Below is a small trained network, with its code and all its weights. Each question gives an input and a class and asks what happens when units are switched off, that is, made to give their printed mean instead of their output.

import numpy as np


def w(rows, s, z=0):
    codes = np.array(rows[::2]) - 128.0
    scale = np.full(codes.shape[1], s)
    scale[-1] = z or s
    return codes * scale


def f(y):
    return np.maximum(y, 0)


def log_softmax(a):
    a = a - a.max(-1, keepdims=True)
    return a - np.log(np.exp(a).sum(-1, keepdims=True))


def net(x, mask):
    res = np.array(x, float).reshape(1, 7) / 4 @ E
    y = f(res @ A[0][:, :-1].T + A[0][:, -1])
    res = res + np.where(mask, y, B[0][:, -1]) @ B[0][:, :-1]
    return log_softmax(res[-1] @ U[:, :-1].T + U[:, -1])


A, B = {}, {}
E = w([
[139,109,153,38,141,195,216,143,255,193,98,126],'x0',
[225,248,131,141,75,152,131,107,97,180,160,100],'x1',
[165,57,56,152,53,104,133,177,181,113,128,133],'x2',
[127,177,89,234,122,119,116,89,129,219,122,126],'x3',
[186,91,168,175,208,130,163,141,142,147,235,78],'x4',
[155,45,140,154,123,113,180,82,128,188,130,108],'x5',
[86,105,63,138,138,235,215,97,55,96,66,140],'x6',
],0.0084)
A[0] = w([
[69,69,57,140,108,104,104,156,115,83,91,133,171],'N1',
[146,185,115,190,110,86,64,142,109,160,157,107,118],'N2',
[132,150,133,105,129,164,125,146,99,54,123,149,7],'N3',
[139,88,184,146,157,47,101,154,238,204,162,115,119],'N4',
[117,199,167,110,122,156,140,127,124,159,134,118,45],'N5',
[60,132,109,56,135,191,162,143,197,146,36,170,153],'N6',
[110,81,107,123,123,179,180,113,123,129,98,104,137],'N7',
[96,115,84,151,124,120,113,142,120,110,119,131,114],'N8',
[126,120,125,132,182,148,162,155,125,115,183,124,23],'N9',
[159,128,142,112,125,98,124,115,77,106,138,83,1],'N10',
[125,135,141,154,135,122,140,108,77,171,135,107,62],'N11',
[68,56,56,147,87,101,104,191,154,31,114,184,163],'N12',
[129,87,155,151,208,153,139,139,120,122,183,98,115],'N13',
[113,69,187,149,239,154,169,155,120,93,204,101,116],'N14',
[62,142,91,98,114,186,152,146,191,147,67,158,132],'N15',
[63,228,189,101,160,86,2,130,90,75,134,153,172],'N16',
[23,13,140,140,160,69,107,82,92,103,76,155,198],'N17',
[142,99,156,133,152,55,107,135,209,180,158,122,135],'N18',
[172,94,146,33,90,80,87,194,173,28,152,146,175],'N19',
[164,174,90,238,129,83,90,108,109,168,178,127,112],'N20',
[115,142,91,189,146,148,147,103,124,183,129,146,41],'N21',
],0.0088,0.0033)
B[0] = w([
[160,110,91,146,158,133,120,120,117,94,87,145,205],'N1',
[184,130,102,169,99,140,67,128,102,154,117,175,210],'N2',
[122,116,138,106,146,88,132,131,144,146,112,105,161],'N3',
[130,59,138,86,136,35,123,130,163,170,131,79,238],'N4',
[134,116,105,127,157,108,121,141,106,116,85,130,173],'N5',
[85,137,172,135,87,174,145,140,157,157,75,225,253],'N6',
[105,135,143,111,147,115,137,145,131,144,65,156,187],'N7',
[153,130,107,134,127,144,109,132,121,115,117,144,158],'N8',
[123,105,124,118,143,136,146,101,145,111,137,130,159],'N9',
[103,138,131,122,111,155,122,155,128,123,114,144,147],'N10',
[157,113,120,127,120,140,115,102,135,108,139,136,158],'N11',
[195,74,75,120,201,100,90,83,128,80,77,130,229],'N12',
[153,100,126,105,138,148,138,70,151,103,154,139,189],'N13',
[123,71,127,116,154,167,171,43,177,91,162,139,219],'N14',
[88,137,154,105,121,160,139,137,148,134,61,190,216],'N15',
[131,169,114,115,130,83,2,208,52,64,59,68,252],'N16',
[138,99,80,122,253,144,147,79,109,53,97,137,234],'N17',
[123,82,145,94,134,67,107,128,152,154,120,94,211],'N18',
[174,119,179,29,102,98,86,137,171,97,186,77,235],'N19',
[214,130,93,165,95,113,67,128,105,140,154,114,223],'N20',
[148,150,172,114,100,129,91,163,121,88,162,80,164],'N21',
],0.011,0.012)
U = w([
[110,106,133,109,150,198,194,82,167,104,118,187,251],'0',
[160,176,80,207,77,154,104,121,71,126,189,120,93],'1',
[90,202,187,97,63,137,95,209,104,104,107,123,101],'2',
[41,150,151,158,117,166,232,133,126,254,102,174,24],'3',
[147,125,83,125,165,95,89,139,94,93,75,103,176],'4',
[119,99,156,88,161,118,171,98,156,104,218,59,97],'5',
[148,95,168,103,82,78,97,132,176,200,184,97,184],'6',
[62,140,123,149,131,104,144,156,133,129,172,111,1],'7',
],0.01,0.0023)

Each question gives the input, the list of numbers given to net, and the class t.
The units are the neurons (one row each of A and B). Each row of codes is followed by its name. A weight is (code - 128) times the scale printed after its matrix; where a second scale follows, it is the last column's (A, B and U).
mask holds one flag per neuron, in row order. A switched-off neuron (its flag False) gives its mean, the last column of its row in B, instead of its output. The means were averaged over made-up inputs and are rounded, as every weight is.
A unit's drop is (log p(t) with every unit on - log p(t) with that unit switched off) / (log p(t) with every unit on - log p(t) with every unit switched off).
The circuit of an input: a set's keep is (log p(t) with only the set's units on - log p(t) with every unit switched off) / (log p(t) with every unit on - log p(t) with every unit switched off). Starting from the 12 units with the biggest drops (on a tie, the unit counted first), units are removed one at a time, each time the one whose removal leaves the highest keep (on an exact tie, the one counted first), for as long as the keep stays at least 0.8.
circuit, biggest first: the units of the circuit, biggest drop first
k most important neurons: the k neurons with the biggest drops, biggest first
drop of u: that unit's drop, to one decimal
input [5,-7,-7,5,-8,-8,2], class 0: circuit, biggest first => (N6)
input [-5,1,-8,-5,5,-2,8], class 5: circuit, biggest first => (N14, N6)
input [5,-6,-2,8,2,0,-1], class 0: 2 most important neurons => (N19, N16)
input [7,0,2,-4,6,-2,-4], class 5: 4 most important neurons => (N14, N2, N20, N16)
input [-1,8,-3,-3,6,-1,-4], class 6: 4 most important neurons => (N17, N12, N1, N4)
input [2,-3,-1,-2,5,-4,-7], class 6: 3 most important neurons => (N17, N4, N18)
input [3,1,-5,-8,-1,0,-4], class 6: 2 most important neurons => (N19, N17)
input [-7,7,-5,3,-8,7,-8], class 1: 2 most important neurons => (N20, N2)
input [6,-5,1,1,-2,-8,-7], class 6: 2 most important neurons => (N4, N19)
input [6,5,4,8,2,-4,6], class 3: 2 most important neurons => (N16, N19)
input [7,2,1,-7,-4,3,-2], class 2: 3 most important neurons => (N19, N6, N14)
input [-2,6,2,6,-7,8,-7], class 6: 2 most important neurons => (N4, N18)
input [3,4,-2,5,4,3,6], class 0: 2 most important neurons => (N16, N19)
input [8,-1,-5,8,-3,-2,-5], class 6: circuit, biggest first => (N17)
input [1,7,-5,-1,0,4,6], class 0: drop of N2 => 0.1
input [-2,6,-4,-5,-2,4,1], class 2: drop of N17 => 0.4
input [0,5,2,1,8,7,6], class 5: drop of N6 => 0.5
